Here is a tiny trained network, its code and every weight. The questions are about switching its units off for an input and a class, where a switched-off unit gives its printed mean instead of its output.

import numpy as np


def w(rows, s, z=0):
    codes = np.array(rows[::2]) - 128.0
    scale = np.full(codes.shape[1], s)
    scale[-1] = z or s
    return codes * scale


def norm(h):
    return h / np.sqrt((h * h).mean(-1, keepdims=True) + 1e-5)


def f(y):
    return np.maximum(y, 0)


def log_softmax(a):
    a = a - a.max(-1, keepdims=True)
    return a - np.log(np.exp(a).sum(-1, keepdims=True))


def net(x, mask):
    res = np.array(x, float).reshape(1, 4) / 4 @ E
    u = 0
    for l in range(2):
        y = f(norm(res) @ A[l][:, :-1].T + A[l][:, -1])
        res = res + np.where(mask[u : u + 6], y, B[l][:, -1]) @ B[l][:, :-1]
        u += 6
    return log_softmax(norm(res)[-1] @ U[:, :-1].T + U[:, -1])


A, B = {}, {}
E = w([
[239,244,92],'x0',
[199,185,134],'x1',
[188,61,145],'x2',
[2,113,231],'x3',
],0.0034)
A[0] = w([
[60,197,140,98],'L0N1',
[197,202,141,1],'L0N2',
[127,74,48,54],'L0N3',
[109,222,192,180],'L0N4',
[80,84,116,188],'L0N5',
[129,68,255,62],'L0N6',
],0.0094,0.002)
B[0] = w([
[48,154,71,225],'L0N1',
[192,220,225,240],'L0N2',
[187,49,11,182],'L0N3',
[132,81,4,255],'L0N4',
[218,142,161,230],'L0N5',
[78,136,253,245],'L0N6',
],0.0059,0.0037)
A[1] = w([
[164,156,173,151],'L1N1',
[46,72,183,123],'L1N2',
[162,17,77,47],'L1N3',
[109,52,252,46],'L1N4',
[192,188,55,184],'L1N5',
[254,115,142,255],'L1N6',
],0.0089,0.0027)
B[1] = w([
[65,216,134,174],'L1N1',
[206,99,141,206],'L1N2',
[232,86,2,170],'L1N3',
[86,18,170,210],'L1N4',
[77,67,164,252],'L1N5',
[136,229,179,255],'L1N6',
],0.0074,0.0062)
U = w([
[95,16,241,108],'0',
[9,137,36,44],'1',
[136,244,195,250],'2',
[212,94,33,72],'3',
],0.016,0.0021)

Each question gives the input, the list of numbers given to net, and the class t.
The units are the neurons (one row each of A and B). Each row of codes is followed by its name. A weight is (code - 128) times the scale printed after its matrix; where a second scale follows, it is the last column's (A, B and U).
mask holds one flag per neuron, layer by layer. A switched-off neuron (its flag False) gives its mean, the last column of its row in B, instead of its output. The means were averaged over made-up inputs and are rounded, as every weight is.
A unit's drop is (log p(t) with every unit on - log p(t) with that unit switched off) / (log p(t) with every unit on - log p(t) with every unit switched off).
The circuit of an input: a set's keep is (log p(t) with only the set's units on - log p(t) with every unit switched off) / (log p(t) with every unit on - log p(t) with every unit switched off). Starting from all 12 units, units are removed one at a time, each time the one whose removal leaves the highest keep (on an exact tie, the one counted first), for as long as the keep stays at least 0.8.
units of the circuit, in order: the units of the circuit, biggest drop first
top k neurons: the k neurons with the biggest drops, biggest first
drop of u: that unit's drop, to one decimal
input [7,5,-6,7], class 1: units of the circuit, in order : (L0N4, L1N6)
input [-6,-3,-3,-2], class 3: units of the circuit, in order : (L1N3, L0N3)
input [-3,-4,7,-3], class 3: units of the circuit, in order : (L1N3)
input [8,3,1,8], class 1: top 2 neurons : (L0N4, L0N1)
input [4,-8,0,1], class 3: units of the circuit, in order : (L0N2, L1N3)
input [-2,5,7,-6], class 2: top 2 neurons : (L1N6, L0N4)
input [5,2,-7,1], class 1: top 2 neurons : (L0N4, L0N1)
input [-4,-7,-7,-2], class 3: top 2 neurons : (L0N6, L0N5)
input [-7,-8,2,-3], class 3: top 4 neurons : (L1N3, L0N3, L0N2, L1N5)
input [5,1,-8,1], class 1: top 3 neurons : (L0N4, L1N6, L0N1)
input [-1,3,3,-8], class 2: top 3 neurons : (L1N6, L0N4, L0N2)
input [-2,6,2,0], class 2: top 3 neurons : (L0N2, L1N5, L1N1)
input [-3,4,-1,-6], class 2: top 3 neurons : (L1N6, L0N4, L0N2)
input [-8,5,8,-5], class 3: units of the circuit, in order : (L1N3)
input [5,4,-1,8], class 1: top 2 neurons : (L0N4, L1N6)
input [-1,0,-7,-8], class 2: drop of L0N4 : 1.9
